Below are the code and all the weights of a small trained network. Each question names an input and a target symbol and asks about switching units off, where a switched-off unit gives its printed mean instead of its output.

import numpy as np


def w(rows, s, z=0):
    codes = np.array(rows[::2]) - 128.0
    scale = np.full(codes.shape[1], s)
    scale[-1] = z or s
    return codes * scale


def f(y):
    return y / 2 * (1 + np.tanh(0.7978845608 * (y + 0.044715 * y**3)))


def softmax(a):
    e = np.exp(a - a.max(-1, keepdims=True))
    return e / e.sum(-1, keepdims=True)


def log_softmax(a):
    a = a - a.max(-1, keepdims=True)
    return a - np.log(np.exp(a).sum(-1, keepdims=True))


def net(x, mask):
    ids = ['ΘΛΠΨαβγεζημστφω'.index(c) for c in x.split()]
    T = len(ids)
    res = E[ids] + P[:T]
    q, k, v = (res @ M[0].T for M in (Q, K, V))
    z = softmax(np.where(np.tri(T) > 0, q @ k.T / 3**0.5, -1e9)) @ v
    res = res + np.where(mask[0], z, O[0][:, -1]) @ O[0][:, :-1]
    y = f(res @ A[0][:, :-1].T + A[0][:, -1])
    res = res + np.where(mask[1:13], y, B[0][:, -1]) @ B[0][:, :-1]
    return log_softmax(res[-1] @ U[:, :-1].T + U[:, -1])


Q, K, V, O, A, B = {}, {}, {}, {}, {}, {}
E = w([
[110,107,120,151,116],'Θ',
[106,103,117,149,114],'Λ',
[101,106,118,154,113],'Π',
[120,90,103,153,103],'Ψ',
[97,96,109,146,107],'α',
[105,57,250,142,159],'β',
[134,99,110,196,101],'γ',
[148,118,155,148,57],'ε',
[110,144,154,208,109],'ζ',
[145,112,139,176,97],'η',
[68,145,171,161,91],'μ',
[86,94,159,97,97],'σ',
[174,56,139,114,120],'τ',
[185,122,184,130,96],'φ',
[162,115,165,188,149],'ω',
],0.022)
P = w([
[185,167,49,98,63],'0',
[188,152,61,107,71],'1',
[180,141,77,120,70],'2',
[172,130,98,130,81],'3',
[159,118,112,146,83],'4',
[155,107,131,158,87],'5',
[144,97,151,167,93],'6',
[140,81,167,179,95],'7',
[129,74,189,190,99],'8',
[136,55,204,204,93],'9',
[124,39,226,217,94],'10',
[126,26,234,229,101],'11',
[120,15,253,254,83],'12',
],0.0081)
Q[0] = w([
[111,183,173,98,168],'head 0',
[154,129,163,67,154],'head 0',
[165,128,169,155,2],'head 0',
],0.026)
K[0] = w([
[129,178,63,65,184],'head 0',
[148,193,100,128,189],'head 0',
[128,84,251,125,209],'head 0',
],0.024)
V[0] = w([
[197,115,78,239,215],'head 0',
[174,26,97,35,131],'head 0',
[232,193,249,97,137],'head 0',
],0.016)
O[0] = w([
[108,50,86,138,250,130],'head 0',
[185,35,194,76,140,116],'head 0',
[231,220,87,49,127,247],'head 0',
],0.012,0.013)
A[0] = w([
[136,121,104,149,194,253],'neuron 0',
[165,101,37,230,101,153],'neuron 1',
[126,188,57,169,146,38],'neuron 2',
[151,182,117,101,171,35],'neuron 3',
[107,176,43,122,189,70],'neuron 4',
[120,123,92,58,44,172],'neuron 5',
[118,153,132,81,255,112],'neuron 6',
[67,66,102,147,110,42],'neuron 7',
[156,96,70,164,128,49],'neuron 8',
[44,132,133,9,120,189],'neuron 9',
[136,147,80,61,170,112],'neuron 10',
[136,91,198,163,60,123],'neuron 11',
],0.0095,0.006)
B[0] = w([
[134,133,30,94,170,194],'neuron 0',
[74,172,113,152,173,230],'neuron 1',
[142,76,197,18,100,192],'neuron 2',
[84,71,119,140,97,194],'neuron 3',
[187,137,125,101,57,181],'neuron 4',
[128,129,184,171,208,249],'neuron 5',
[113,146,174,173,44,170],'neuron 6',
[164,132,253,11,132,160],'neuron 7',
[139,120,156,151,122,155],'neuron 8',
[141,113,131,181,80,130],'neuron 9',
[83,101,165,122,90,200],'neuron 10',
[93,110,65,153,149,183],'neuron 11',
],0.016,0.013)
U = w([
[123,151,114,155,102,29],'Θ',
[117,135,122,151,100,31],'Λ',
[118,152,122,154,98,37],'Π',
[113,118,127,152,102,45],'Ψ',
[106,131,138,145,91,24],'α',
[139,163,108,154,105,39],'β',
[117,159,103,131,171,136],'γ',
[221,253,97,207,158,234],'ε',
[155,239,91,84,128,2],'ζ',
[150,194,52,162,152,138],'η',
[85,254,138,165,84,105],'μ',
[112,127,108,247,84,162],'σ',
[167,67,79,184,124,184],'τ',
[217,180,196,153,84,211],'φ',
[159,151,53,151,34,249],'ω',
],0.0044,0.0042)

Each question gives the input, a string of symbols that net reads in full, and the target symbol t.
The units are the heads (3 rows each of Q, K, V and O) and the neurons (one row each of A and B). Each row of codes is followed by its name. A weight is (code - 128) times the scale printed after its matrix; where a second scale follows, it is the last column's (O, A, B and U).
mask holds one flag per unit, heads first, then neurons. A switched-off unit (its flag False) gives its mean, the last column of its rows in O or B, instead of its output. The means were averaged over made-up inputs and are rounded, as every weight is.
A unit's drop is (log p(t) with every unit on - log p(t) with that unit switched off) / (log p(t) with every unit on - log p(t) with every unit switched off).
The circuit of an input: a set's keep is (log p(t) with only the set's units on - log p(t) with every unit switched off) / (log p(t) with every unit on - log p(t) with every unit switched off). Starting from the 12 units with the biggest drops (on a tie, the unit counted first), units are removed one at a time, each time the one whose removal leaves the highest keep (on an exact tie, the one counted first), for as long as the keep stays at least 0.8.
units of the circuit, in order: the units of the circuit, biggest drop first
most important unit: the unit with the biggest drop
k most important neurons: the k neurons with the biggest drops, biggest first
drop when u is switched off: that unit's drop, to one decimal
input α ζ Λ Λ γ σ μ ω ω γ, target ω: units of the circuit, in order => (head 0; neuron 4; neuron 5)
input τ α μ φ β γ ε σ ζ γ, target ε: most important unit => neuron 2
input ε α ζ μ γ ω τ, target ω: 2 most important neurons => (neuron 4; neuron 6)
input γ η γ ω Λ γ μ τ Λ Θ γ Ψ, target γ: units of the circuit, in order => (head 0; neuron 7; neuron 0; neuron 1)
input α Ψ ζ ζ μ η, target μ: 2 most important neurons => (neuron 1; neuron 0)
input Ψ ε σ Ψ γ, target σ: units of the circuit, in order => (head 0; neuron 11)
input ε μ μ α γ, target μ: units of the circuit, in order => (head 0; neuron 1)
input μ ζ β ζ Λ, target φ: units of the circuit, in order => (head 0; neuron 0)
input φ Λ μ ω μ, target ω: units of the circuit, in order => (head 0; neuron 4; neuron 5; neuron 6)
input φ Θ β β ζ ζ α τ ω α, target φ: 2 most important neurons => (neuron 1; neuron 0)
input φ ε μ γ σ η Π, target σ: 3 most important neurons => (neuron 11; neuron 2; neuron 0)
input ω μ Θ ε, target ω: units of the circuit, in order => (head 0; neuron 5; neuron 4; neuron 6)
input α μ γ Π ζ η Π φ Π, target φ: units of the circuit, in order => (head 0; neuron 1; neuron 0)
input β η φ γ γ σ Π, target φ: 3 most important neurons => (neuron 1; neuron 0; neuron 11)
input σ ζ μ Ψ Λ, target μ: 3 most important neurons => (neuron 1; neuron 0; neuron 3)
input σ Π γ β ω φ μ γ Θ, target φ: 4 most important neurons => (neuron 1; neuron 0; neuron 11; neuron 5)
input ε ζ μ ε σ γ σ τ γ Ψ, target τ: units of the circuit, in order => (head 0; neuron 11)
input ε ζ η ε ζ ω ε, target ω: units of the circuit, in order => (head 0; neuron 4; neuron 5; neuron 6)
input ζ γ Ψ φ Λ ζ γ ζ γ ε φ μ, target φ: 2 most important neurons => (neuron 1; neuron 0)
input γ γ ζ η β γ ω Λ σ, target φ: units of the circuit, in order => (head 0; neuron 0)
input γ η ε Ψ φ ω γ ω α γ, target ω: 4 most important neurons => (neuron 4; neuron 6; neuron 5; neuron 0)
input ω ζ φ Ψ, target φ: most important neuron => (neuron 5)
input ζ γ η γ ζ γ, target ζ: most important neuron => (neuron 2)
input φ α γ ω μ Λ γ α γ γ, target γ: 3 most important neurons => (neuron 7; neuron 0; neuron 1)
input Λ η Λ μ ω μ ζ μ φ ω, target ω: 2 most important neurons => (neuron 4; neuron 0)
input ε μ γ ζ α Π μ Ψ τ ε μ η, target μ: drop when neuron 5 is switched off => 0.0
